Below is a small trained network, with its code and all its weights. Each question gives an input and a class and asks what happens when units are switched off, that is, made to give their printed mean instead of their output.

import numpy as np


def w(rows, s, z=0):
    codes = np.array(rows[::2]) - 128.0
    scale = np.full(codes.shape[1], s)
    scale[-1] = z or s
    return codes * scale


def f(y):
    return np.maximum(y, 0)


def log_softmax(a):
    a = a - a.max(-1, keepdims=True)
    return a - np.log(np.exp(a).sum(-1, keepdims=True))


def net(x, mask):
    res = np.array(x, float).reshape(1, 5) / 4 @ E
    y = f(res @ A[0][:, :-1].T + A[0][:, -1])
    res = res + np.where(mask, y, B[0][:, -1]) @ B[0][:, :-1]
    return log_softmax(res[-1] @ U[:, :-1].T + U[:, -1])


A, B = {}, {}
E = w([
[187,254,205,51,108,200,132,42,180,13,50],'x0',
[43,34,217,175,122,95,83,61,166,134,24],'x1',
[199,79,155,191,18,188,44,185,210,77,199],'x2',
[19,135,250,13,40,115,157,204,74,53,196],'x3',
[223,27,134,103,101,7,238,78,166,77,144],'x4',
],0.0053)
A[0] = w([
[153,87,130,94,93,55,160,48,184,107,139,83],'N0',
[52,109,190,155,126,101,136,76,169,143,57,160],'N1',
[137,219,137,62,152,112,116,73,196,70,104,31],'N2',
[146,135,90,180,174,191,111,113,151,143,64,83],'N3',
[93,173,110,61,201,123,180,74,93,111,61,64],'N4',
[78,173,111,94,217,91,219,84,45,129,97,66],'N5',
[66,118,151,86,78,42,144,211,118,180,183,127],'N6',
[173,112,125,162,82,168,63,109,147,70,174,121],'N7',
[52,98,228,177,97,99,95,29,149,150,72,140],'N8',
[87,154,117,70,195,111,184,41,33,135,90,92],'N9',
[45,57,189,171,123,132,82,79,181,105,41,170],'N10',
[99,57,78,142,140,80,129,226,117,218,160,254],'N11',
[97,141,177,118,91,94,109,129,131,57,210,93],'N12',
[85,131,146,183,131,244,98,173,138,122,140,150],'N13',
[76,150,149,71,171,124,194,139,75,130,96,89],'N14',
[176,181,50,82,151,136,178,165,102,110,199,116],'N15',
[87,113,235,87,104,153,122,161,106,110,144,110],'N16',
[200,51,155,139,58,208,75,173,206,114,172,178],'N17',
[84,157,169,36,119,57,168,113,108,139,150,95],'N18',
[155,179,118,157,169,99,160,72,82,196,74,93],'N19',
[136,154,121,148,223,108,144,93,113,132,115,92],'N20',
[191,89,133,96,52,65,210,60,126,128,117,61],'N21',
[94,122,173,41,118,141,176,177,83,105,145,76],'N22',
[88,100,127,130,254,58,144,157,35,173,148,138],'N23',
[156,172,154,127,115,97,129,122,134,76,32,94],'N24',
[141,199,90,100,163,167,96,174,108,129,156,111],'N25',
[191,139,58,172,145,136,100,87,184,131,87,58],'N26',
[209,203,63,81,121,121,150,158,94,110,187,128],'N27',
[153,97,95,170,170,97,134,93,93,151,130,149],'N28',
[163,104,137,115,96,49,218,25,176,107,168,56],'N29',
[221,91,59,180,119,154,92,110,162,130,82,58],'N30',
[144,216,172,81,175,159,189,59,87,114,40,84],'N31',
[209,88,169,186,41,163,45,151,158,79,163,147],'N32',
[29,197,109,105,141,217,26,145,81,190,46,141],'N33',
[177,180,164,143,79,180,132,141,194,78,91,90],'N34',
[169,222,157,102,114,174,195,90,162,98,108,54],'N35',
[193,194,94,109,157,167,206,171,97,118,208,111],'N36',
[165,168,84,166,170,118,106,76,155,142,131,63],'N37',
[186,123,83,154,226,113,126,122,204,115,129,79],'N38',
[62,156,120,154,134,167,23,154,105,196,148,187],'N39',
[236,66,160,136,122,70,197,140,120,110,152,91],'N40',
[191,72,133,81,89,107,181,86,116,123,130,86],'N41',
[78,127,206,73,93,129,121,221,92,64,140,87],'N42',
[156,180,193,77,145,154,142,69,170,53,90,43],'N43',
[64,141,193,87,122,99,202,179,128,68,162,91],'N44',
[117,215,155,99,169,181,40,153,122,126,86,133],'N45',
],0.0066,0.002)
B[0] = w([
[154,180,185,155,73,107,180,73,55,123,222,196],'N0',
[199,109,58,86,189,64,59,69,61,86,115,199],'N1',
[34,64,69,179,92,194,184,193,124,116,56,198],'N2',
[74,145,130,129,144,192,80,79,160,180,180,192],'N3',
[209,70,211,127,11,30,96,229,185,100,91,201],'N4',
[206,119,214,75,102,92,95,220,164,195,145,214],'N5',
[58,118,47,167,150,198,167,163,172,144,82,215],'N6',
[218,104,145,38,82,69,113,201,204,173,145,187],'N7',
[174,94,4,56,211,95,86,62,70,33,94,212],'N8',
[227,141,183,66,86,17,32,208,174,151,136,212],'N9',
[198,87,33,87,190,55,61,29,33,68,79,217],'N10',
[87,34,88,212,77,186,226,219,134,36,2,251],'N11',
[75,117,109,99,169,154,82,115,203,187,152,191],'N12',
[180,178,191,172,59,49,194,110,101,106,200,201],'N13',
[219,182,181,58,164,114,64,186,205,212,189,192],'N14',
[119,69,47,78,186,49,77,43,54,80,87,210],'N15',
[72,169,77,109,187,152,75,85,187,199,130,204],'N16',
[208,68,210,79,138,37,69,203,203,105,137,225],'N17',
[114,183,146,116,174,185,93,136,178,198,170,201],'N18',
[162,172,141,78,164,167,55,172,199,191,191,191],'N19',
[143,180,179,45,149,180,88,167,192,192,199,174],'N20',
[87,220,185,185,84,120,196,56,50,154,208,205],'N21',
[72,146,65,113,196,194,110,96,176,188,147,205],'N22',
[155,30,195,171,38,93,185,221,200,74,58,219],'N23',
[62,64,93,168,106,109,158,179,139,104,77,177],'N24',
[136,186,89,74,141,75,175,92,20,75,147,193],'N25',
[68,179,76,105,190,230,85,109,187,189,159,199],'N26',
[188,33,44,77,178,37,69,75,18,87,109,213],'N27',
[82,138,154,169,130,197,117,162,154,146,99,188],'N28',
[119,213,219,177,80,121,151,64,78,144,207,211],'N29',
[64,142,109,95,168,201,102,142,179,205,143,203],'N30',
[69,50,138,197,48,101,173,251,144,79,62,220],'N31',
[213,126,209,39,66,61,89,198,219,166,105,220],'N32',
[133,237,210,183,55,65,206,53,44,120,221,254],'N33',
[82,23,176,228,96,137,166,198,152,74,65,195],'N34',
[33,47,76,181,124,99,171,192,127,86,48,202],'N35',
[159,64,60,27,187,59,82,49,44,95,51,213],'N36',
[56,156,81,105,168,217,119,104,178,170,168,179],'N37',
[30,185,88,118,156,207,144,110,165,205,123,190],'N38',
[136,188,210,221,71,104,196,102,79,74,168,223],'N39',
[72,211,222,228,32,92,199,45,65,127,192,210],'N40',
[105,210,172,173,38,133,190,57,91,110,183,187],'N41',
[83,159,67,111,194,192,97,92,196,213,151,224],'N42',
[55,64,85,225,119,196,181,177,140,76,60,209],'N43',
[57,174,82,134,210,215,75,125,163,178,135,213],'N44',
[135,164,163,219,56,92,227,68,86,93,185,217],'N45',
],0.0045,0.0075)
U = w([
[228,128,206,55,76,84,51,218,202,163,144,183],'0',
[111,225,187,193,53,113,199,25,31,126,209,125],'1',
[72,33,92,195,92,167,187,211,116,82,58,109],'2',
[78,219,79,68,211,240,46,65,220,218,162,6],'3',
[198,76,46,28,179,64,54,11,3,74,89,186],'4',
],0.0056,0.0016)

Each question gives the input, the list of numbers given to net, and the class t.
The units are the neurons (one row each of A and B). Each row of codes is followed by its name. A weight is (code - 128) times the scale printed after its matrix; where a second scale follows, it is the last column's (A, B and U).
mask holds one flag per neuron, in row order. A switched-off neuron (its flag False) gives its mean, the last column of its row in B, instead of its output. The means were averaged over made-up inputs and are rounded, as every weight is.
A unit's drop is (log p(t) with every unit on - log p(t) with that unit switched off) / (log p(t) with every unit on - log p(t) with every unit switched off).
The circuit of an input: a set's keep is (log p(t) with only the set's units on - log p(t) with every unit switched off) / (log p(t) with every unit on - log p(t) with every unit switched off). Starting from the 12 units with the biggest drops (on a tie, the unit counted first), units are removed one at a time, each time the one whose removal leaves the highest keep (on an exact tie, the one counted first), for as long as the keep stays at least 0.8.
units of the circuit, in order: the units of the circuit, biggest drop first
top k neurons: the k neurons with the biggest drops, biggest first
drop when u is switched off: that unit's drop, to one decimal
input [8,1,7,0,-1], class 2: units of the circuit, in order => [N34]
input [2,6,5,5,2], class 4: units of the circuit, in order => [N10; N8]
input [0,-6,2,3,-5], class 4: top 2 neurons => [N36; N27]
input [8,-5,-5,8,0], class 2: top 4 neurons => [N31; N35; N43; N2]
input [0,-2,6,-7,3], class 3: top 3 neurons => [N26; N30; N38]
input [0,-8,5,7,-3], class 4: units of the circuit, in order => [N27; N36]
input [-1,0,-5,1,-5], class 0: units of the circuit, in order => [N9; N5]
input [-7,-8,-8,4,-8], class 0: top 2 neurons => [N5; N23]
input [8,-7,4,-4,-1], class 2: units of the circuit, in order => [N34; N35]
input [2,5,7,-7,-7], class 0: top 3 neurons => [N32; N17; N7]
input [2,2,-6,-1,8], class 1: top 2 neurons => [N21; N29]
input [3,-5,-8,-5,7], class 0: units of the circuit, in order => [N5; N4]
input [4,-4,2,-6,-6], class 1: top 3 neurons => [N45; N33; N13]
input [7,-1,-2,7,-4], class 2: top 3 neurons => [N31; N43; N35]
input [-8,-6,-8,7,-1], class 0: top 3 neurons => [N14; N5; N9]
input [-2,7,7,8,5], class 3: top neuron => [N42]
input [-4,8,5,-3,1], class 4: top 2 neurons => [N10; N8]
input [2,0,-4,5,0], class 3: units of the circuit, in order => [N44; N22; N18]
input [7,-3,-5,4,-4], class 2: drop when N43 is switched off => 0.2
input [5,8,-5,3,6], class 4: units of the circuit, in order => [N8]
input [-4,-6,-6,7,6], class 3: drop when N17 is switched off => 0.1
input [-2,4,0,-1,0], class 4: drop when N27 is switched off => 0.0
